(in the rows, 128 means zero)
Known rows:
[113 118 106 127 129  76 108  86 118 176 112 133 144 108 145 109 128 112
 108 128 124 130  99 114 119 142]: bruflatra
[ 85 204 181 152 146 187 125 158 111  96 155 128 110 142 124 164 157 163
 154 173  70 121 163 125 140  40]: sobra
[132  89 135 131 168 121 112 136 158  75  97 119 157  90 138  92 114 155
 111 100 140 126 174 125 119 105]: troklik
[ 87 173  89 155 123 152 150 133  51 173 128 103  52 141 132 114 131 138
 143 159  85 119 133  68 150 100]: regram
[116 145 178 124 157 108  71 116 154  89 146 170 174 133 132 153 139 113
 127 123 108 119 122 173  96 107]: trafa
[165 103 118 116 118 124 135 127 161 147 144 133 163 140 125 160 131 143
 142 116 177 140 118 148 104 168]: klikli
[166 105 121 118 117 127 135 128 162 146 144 127 167 141 122 159 129 142
 147 118 176 141 118 147 106 165]: siplok
[130 137 173 122 151 106  61 125 131  78 147 180 152 161 130 141 126  76
 130 107  98 110 101 179  90 148]: tuzus
[130 131 113 103 102 113 160 131 177 156 119 122 167 127 126 178 134 166
 120  86 107 133 127 148 116 242]: sostofom
[ 98 140 130 163 148 192 153 181 108  74 124  78  78 126 130 102 123 179
 131 166  91 128 207  82 185  61]: gezel
[132  94 139 112 148 120 119 131 152  82  88 119 150  98 129  81 116 133
 104 108 152 135 155 140 133 112]: kosti
[125 103 141 113 161 131  99 139 171  76  92 113 176  91 147  92 116 157
 119 122 137 146 145 140 129 106]: mistuklo
[136 143  89 144  91  90 103  33 113 131 111 138 140  88 163 133 109 138
  74 119 142 124  29  75 155 131]: gruveklu
[159 117 119 136 111 133 111  86 145  31  84 127 149  89 152 109  84 152
  76  98 152 129  70 100 166 115]: grurik
[139 158 106 148 112 201 178 178  98 143 155  98  75 173 114 164 130 169
 173 149 137 134 148  98 137 122]: lizi
[133  93 139 113 146 123 112 140 152  76  91 121 144 105 137  83 108 125
 114 106 139 132 140 138 132 126]: dunipa
[113 119 110 104 102  77 107  84 121 188 110 134 129 126 137  90 133  83
 104 148 134 150  85 142 148 160]: griple

Facts:
dradrem rokedran 607; mukle rokedran 87; tuzus rokedran 302; grufosik rokedran 302; fesor rokedran 607; klustu rokedran 452
relu rokedran 302; loskari rokedran 302; zile rokedran 607; besi rokedran 607; mistuklo rokedran 452; fladre rokedran 452
zoki rokedran 607; bebri rokedran 452; trafa rokedran 302; grigrus rokedran 302; sketram rokedran 452; gezel rokedran 452
flukla rokedran 87; klupas rokedran 87; zaplal rokedran 607; nibok rokedran 302; mastar rokedran 607; rudru rokedran 87
skoful rokedran 87; sostofom rokedran 607; bruflatra rokedran 87; lizi rokedran 607; dulil rokedran 87; pligris rokedran 607
zuza rokedran 452; klubrom rokedran 452; dropal rokedran 302; grurik rokedran 452; regrus rokedran 607; silak rokedran 607
gabo rokedran 607; trenum rokedran 452; brasan rokedran 87; plives rokedran 87; siplok rokedran 607; zefli rokedran 87
suvemim rokedran 607; flududam rokedran 87; ziplo rokedran 607; vemum rokedran 87; suklel rokedran 302; guzu rokedran 302
rostu rokedran 607; dezar rokedran 607; diflus rokedran 302; bikom rokedran 607; klikli rokedran 607; skiton rokedran 302
poski rokedran 452; legek rokedran 607; bunas rokedran 452; pligren rokedran 87; rivon rokedran 87; vobrik rokedran 452
tonak rokedran 302; fluner rokedran 607; begus rokedran 87; logu rokedran 87; nutril rokedran 607; vetik rokedran 87
tefles rokedran 87; guflek rokedran 452; nutim rokedran 607; dimo rokedran 87; fuflo rokedran 607; druku rokedran 302
flozo rokedran 302; kagras rokedran 607; kadi rokedran 607; lekek rokedran 607; droso rokedran 607; vizon rokedran 607
gruveklu rokedran 87; lezis rokedran 607; drusar rokedran 302; plobus rokedran 302; traves rokedran 607; tranabruk rokedran 607
vikar rokedran 452; puna rokedran 302; klonon rokedran 452; vasu rokedran 302; trava rokedran 607; klosil rokedran 452
bafufe rokedran 607; ripom rokedran 452; tedra rokedran 607; sobra rokedran 302; lufi rokedran 87; trazi rokedran 452
boplu rokedran 87; troklik rokedran 452; dumu rokedran 452; nupo rokedran 87; griple rokedran 87; peluste rokedran 87
grubrem rokedran 87; maplor rokedran 452; trikom rokedran 87; zizom rokedran 452; pegram rokedran 452; kubu rokedran 87
bruviklo rokedran 302; skaro rokedran 302; klatri rokedran 607; kosti rokedran 452; bidrol rokedran 452; poskel rokedran 87
flasku rokedran 302; flitral rokedran 452; grogrege rokedran 607; grutrir rokedran 87; regram rokedran 87; skemiklam rokedran 607
stisim rokedran 452; tratos rokedran 87; briran rokedran 452; distas rokedran 302; stimor rokedran 87; brukla rokedran 452
motegrus rokedran 87; broklin rokedran 607; midrok rokedran 452; gatu rokedran 607; trastur rokedran 452; fleda rokedran 302
sibrer rokedran 87; grustur rokedran 302; sukur rokedran 607; skagredris rokedran 87; nuvi rokedran 302; kegrim rokedran 87
dunipa rokedran 452; kugran rokedran 302; paklem rokedran 607; dradrem kluzil klosil; mukle kluzil stimor; tuzus kluzil skiton
fesor kluzil gezel; klustu kluzil skiton; relu kluzil regrus; loskari kluzil trava; besi kluzil kagras; mistuklo kluzil sobra
fladre kluzil kagras; zoki kluzil zile; bebri kluzil plives; trafa kluzil lekek; grigrus kluzil tranabruk; sketram kluzil flududam
flukla kluzil tonak; klupas kluzil motegrus; zaplal kluzil plives; nibok kluzil lezis; mastar kluzil lekek; skoful kluzil nuvi
sostofom kluzil tranabruk; bruflatra kluzil fuflo; dulil kluzil legek; pligris kluzil nutril; zuza kluzil grufosik; klubrom kluzil pegram
dropal kluzil zefli; grurik kluzil flitral; silak kluzil vasu; gabo kluzil suklel; trenum kluzil klosil; brasan kluzil broklin
siplok kluzil tonak; suvemim kluzil lufi; ziplo kluzil pegram; vemum kluzil sobra; guzu kluzil rudru; rostu kluzil broklin
dezar kluzil sukur; diflus kluzil kagras; bikom kluzil sobra; klikli kluzil droso; bunas kluzil stimor; pligren kluzil tranabruk
rivon kluzil regrus; vobrik kluzil lizi; begus kluzil lezis; logu kluzil vetik; tefles kluzil trava; guflek kluzil flasku
nutim kluzil lizi; dimo kluzil lekek; druku kluzil suklel; flozo kluzil midrok; kadi kluzil trava; vizon kluzil flitral
gruveklu kluzil flitral; drusar kluzil flududam; plobus kluzil legek; traves kluzil legek; vikar kluzil fluner; puna kluzil pegram
klonon kluzil regrus; bafufe kluzil motegrus; ripom kluzil regram; tedra kluzil nuvi; trazi kluzil lufi; boplu kluzil kegrim
troklik kluzil suklel; dumu kluzil vetik; nupo kluzil zizom; griple kluzil plives; peluste kluzil lufi; grubrem kluzil skiton
maplor kluzil gezel; trikom kluzil flasku; kubu kluzil poski; skaro kluzil broklin; klatri kluzil zefli; kosti kluzil rudru
bidrol kluzil nutril; poskel kluzil flududam; grogrege kluzil lezis; grutrir kluzil zefli; skemiklam kluzil poski; stisim kluzil droso
tratos kluzil gezel; briran kluzil motegrus; distas kluzil klosil; brukla kluzil bruviklo; gatu kluzil vetik; trastur kluzil tranabruk
fleda kluzil nutril; sibrer kluzil nutril; grustur kluzil flasku; skagredris kluzil kagras; dunipa kluzil zile; kugran kluzil flitral
paklem kluzil rudru

Rows:
No name comes twice in this set of rows, the named rows included.
[ 86 171  99 132  91 155 151 126  48 185 120  99  32 163 124  91 138  99
 130 187  97 144 105  98 185 122] -> plives
[ 97 194  99 131  96 184 210 178 115 156 123  89  76 152 116 188 135 204
 145 106  50 123 163  97 157 222] -> tranabruk
[107 113 107 139 139  74 109  79 140 177 129 124 159  97 152 115 139 135
 102 150 120 134 128 111 133 129] -> tratos
[ 77 146  95 111 113  66 131  89 132 190  93 125 145  97 146 124 133 138
  89  94  62 125 107 115 133 216] -> pligren
[109 193 156 155 150 183  89 176  55  66 159 152  58 204 122 144 124  95
 167 129  58 100 122 133 117 113] -> skiton
[191 130 101 138  83 140 133  78 159  99 134 133 169 121 145 188 105 168
 107 110 189 135  49 112 137 157] -> vizon
[137  93 143  92 119 121 112 137 152  88  87 121 134 124 130  65 110  92
 104 128 143 151 120 166 159 143] -> bebri
[148 162 164 141  99 112  95  60 142  52 139 176 162 107 137 173 122 120
  74 120 130 107  57 136 144 103] -> kugran
[143 179 104 171  92 213 154 116  72  12  94  95  55 109 146 121  79 183
  97 125 120 114  84  44 210  66] -> flitral
[101 116 131 100 130 110 136 143 166  89  70 114 148  92 137 101 111 151
  90  74  71 126 148 141 144 198] -> trastur
[160  97 119 133 127 123 136 125 175 150 157 120 182 133 132 168 137 165
 134 138 172 144 142 144 121 158] -> fesor
[ 89 190 166 170 159 176 147 152  94  91 167 137  88 145 111 164 151 160
 138 150  79  92 201 108 131  40] -> suklel

The same things again, as new rows of numbers:
Known rows:
[127 112  77 140 132  84 100  81 169 139 110 162 128 181 131 127 115 140
 126 134 153 148 132 118 145 155 158 106 149 116 136 157  74]: zile
[124 101  83 140 109  91 103 107 159 120 100 140 134 135 130 125 107 114
 140 143 158 156 130 114 127 131 137 112 101 129 129 140 150]: begus
[135 106  93 142 108 107 114  95 164 118 106 157 117 118 112 128 112 107
 128 139 114 138 124 116 142 167 134 126 133 100 135 145  74]: relu
[134 106  82 140 130  91 102  87 168 135 111 173 119 157 127 127 115 132
 124 138 137 146 122 118 146 157 163 105 160 106 132 149  44]: regrus
[121 110  94 135 136  99  94  94 147 115 108 156 124 156 122 124 113 139
 123 130 155 150 122 116 139 153 156 106 145 140 135 172  88]: pegram
[115 110  98 140 121 123  98 100 154 121 104 142 124 137 120 122 111 134
 131 136 153 144 131 118 137 159 152 113 104 146 138 171 108]: zuza
[135 115  81 136 125  77 112  81 155 118 109 152 129 168 122 130 112 129
 123 119 150 149 126 112 143 158 128 118 161 127 139 156  97]: bruviklo
[122 108  82 144 118 114 101  91 176 140 109 151 125 163 126 125 117 130
 130 146 144 144 143 118 142 166 150 119 107 121 132 157  92]: tedra
[129 108 102 140 129 102 100  92 154 122  99 130 127 129 120 119 114 125
 134 140 172 150 144 119 129 151 140 107  89 160 139 163 117]: dumu
[124 110  77 137 120  67 107 101 153 120 109 147 136 152 134 126 106 129
 134 128 168 157 120 115 133 121 143 107 150 127 134 143 134]: vetik
[124 114  92 136 139  96  99  93 147 118 109 153 124 157 123 123 112 140
 128 125 162 150 123 118 140 151 153 102 151 144 138 173  91]: midrok
[123 112  85 143 111 106 110  86 176 148 113 143 126 151 124 124 121 120
 139 140 162 144 145 123 138 154 157 114 112 147 145 149  80]: mastar
[117 111 100 140 123 122 101 101 155 122 105 142 125 138 119 121 113 131
 129 138 154 145 131 119 137 161 151 115 108 142 140 173 109]: bunas
[125 101  83 143 128 105  93  87 175 131 100 150 128 167 128 127 117 132
 127 156 134 149 147 115 139 167 140 115  96 119 123 159 107]: dradrem
[131 109  92 143 108 105 117  91 163 122 107 149 122 130 114 128 112 112
 129 135 125 138 131 114 139 167 132 128 125 120 137 147  92]: drusar
[104 130  77 146 106 153 128 136 146 152 118 135 154 128 134 124  91 111
 142 137 122 151  99 107 145 145 149  53  65 215 146 144 132]: gruveklu
[129 112  74 139 134  87 100  85 167 137 113 160 126 182 130 128 117 139
 125 134 153 150 136 118 144 157 156 105 152 127 135 157  74]: droso

Rows:
No name comes twice in this set of rows, the named rows included.
[114 130  96 144 128 163 119 115 139 148 113 130 144 125 124 118  97 119
 142 137 126 149 107 112 147 170 152  41  50 239 155 167 104] -> grurik

The same things again, as new rows of numbers:
Known rows:
[112 132 169 129 171 129 112 162 139 131 118 121 114 125 128 155  80 113
 126 135 131  91 148 136 127 136 139 130 152]: gabo
[114 130 138 116 140 139 131 150 146 136 139  98 144 114 140 149 137 129
 127 125 148 175 129 115 129 128 117 130 106]: flozo
[160 123  82 134 127 139 153 148 136 107 154  91 150 125  87 111 195 125
 135 113 129  95 126 146 127 125 129 130 120]: flasku
[ 84 130  73 149 143 120 137 119 121  87 125 130 130 118  84  76 167 118
 146 119  96  91 113 131 126 117 150 128 135]: vetik
[196 119 131 138 158 136 135 102 132 219 146 168 150 144 155 124  99  80
 172 156 134 219 109 160 125 123 100 122 139]: trastur
[100 124  66 120  61 120 120 135 175 138 146  84 120 114 158 141  52 108
 105 101 127 208 112 117 143 144  93 139  94]: fleda
[ 48 130 130 129 138 132 116 118 135 112 118 135 139 122 144 131 126 142
 149 130 114 145 112 114 125 116 124 126 113]: kubu
[230 108 147 147  86 129 129 161 115 199 108 167 163 155 152 153 102 224
 121 126 129 202 150 122 122 120 117 116 120]: fladre
[138 131 132 101 103 146 119 115 125 131 123 137 117 140 153 159 125 143
 105 136 148  86 141 124 121 141 128 129 130]: kadi
[169 130  81 131 119 127 141 132 119 110 127 128 107 135  88 104 150 109
 109 123 121  40 143 152 124 142 159 131 161]: zile
[118 127 145 115 137 144 129 149 149 131 143  96 153 119 141 158 143 137
 135 125 148 158 130 121 127 124 111 129 102]: trafa
[187 125 167 118 102 125 125  88 104 158 137 148 129 140 152 132 129 145
 117 130 148 159 125 110 132 124  95 125 112]: trenum
[118 124 144 117 136 148 128 151 151 131 144  93 157 123 142 166 147 143
 139 125 146 149 129 126 126 122 107 128 101]: nibok
[174 136  69 117 101 125 144 110 105 113 127 136  94 130  94  92 162 113
  88 122 133  56 142 131 124 145 160 132 155]: trava
[135 123 146 116 117 147 117 136 138 125 124 130 132 147 148 171 115 142
 126 137 134  69 140 148 121 138 125 127 136]: zoki
[123 134 154 117 144 133 115 141 131 132 119 129 109 127 137 152  94 121
 114 134 139  95 146 125 125 140 138 130 144]: traves
[116 143 146 110 145 122 115 133 122 137 115 131  89 116 136 135  88 110
  95 134 145 122 149 105 128 144 150 133 147]: mastar

Rows:
No name comes twice in this set of rows, the named rows included.
[130 132  87 118 174 151 142 137 162 201 149 126 154 115 153 130 119  68
 162 149 147 249 115 143 121 132 124 130 124] -> grigrus
[160 120   7 138  30 115 132 115 149 105 135 115  93 144 110 104  75  99
  91 100  96  58 119 165 137 158 126 137 146] -> nutril
[ 25 123 183 124  73 107 134 116 134  66  96 137 130 143 178 165 162 151
 150 152 103 179  96 150 140 126 156 123 109] -> gruveklu
[218 122  42 142  80 129 150 179 114 157  94 155 125 147  98 112 135 192
  90 117 116 104 166 137 115 144 186 123 161] -> kagras
[171 108 112 140  40 113 113  98 149 150 146 123 127 149 165 140  39 129
 121 110 110 163 105 144 145 134  61 130 106] -> bidrol
[117 123  71 120  45 123 108 119 162 129 126 121  96 137 163 152  25 115
  93 112 116 116 124 139 137 157 106 137 129] -> pligris
[169 119 105 127  97 145 136 195 146 179 112 125 170 128 152 164 127 218
 115 119 140 227 155 108 118 128 138 123 103] -> diflus
[187 124 172 143  63  73 163 108  93  93 116 136  96 142 114 101 175 107
 115 140 112 170 114 164 154 135 168 125 145] -> flitral

The same things again, as new rows of numbers:
Known rows:
[153 156 142 108 134 139 117 134 137 124 106 154 133 122 185]: trafa
[ 96 167 156 117 130 104 161 101 105 105 174 112  98 119 153]: sobra
[ 46  33 121 148 114 154  91 122 177 102 167 143 126 154 139]: sibrer
[ 81 159 148 100 137 114 183  60 117 120 155 109 113 118 155]: flasku
[170 121 123 105 167 169 137  77 157 177 122 131 155 122 146]: guflek
[140 138 126 140 125 149  82 158 146 103 124 109 138 147 129]: tefles
[105 136 126 124 128  84 163 146  90 104 157  99  81 129  98]: trava
[155 122 122 137 144 162 103 150 136 185 133 144 139 116 121]: kosti
[141 118  96 147  76 100 171 138 190 157 168 188 203  85 110]: trastur
[ 56 137 132 148 113 119 137 108 119 101 179  70 111 141  89]: stimor
[172 128 128 141 144 156  92 163 132 171 147 145 131 119 124]: klustu
[163 122 110 108 139 121 132 156 125 124  82 138 121 131 135]: bafufe
[ 54 139 129 146 115 123 133 116 119 106 174  70 111 140  88]: motegrus
[161 123 123 132 148 162 108 138 139 181 134 142 142 118 126]: briran
[159 145 134 142 127 144  76 165 143  88 137 109 132 151 136]: tratos
[163  95 181 227 158 135 191 121  82 188 129 137 163 104 126]: grurik
[157 119 109 112 133 120 125 166 123 128  81 140 120 129 130]: paklem

Rows:
No name comes twice in this set of rows, the named rows included.
[127 103 179 229 136 127 175 125  95 122 107 104 167 132 126] -> gruveklu
[133 118 139 138  41 124   4  55 112  84  77 166 155 161  73] -> skagredris

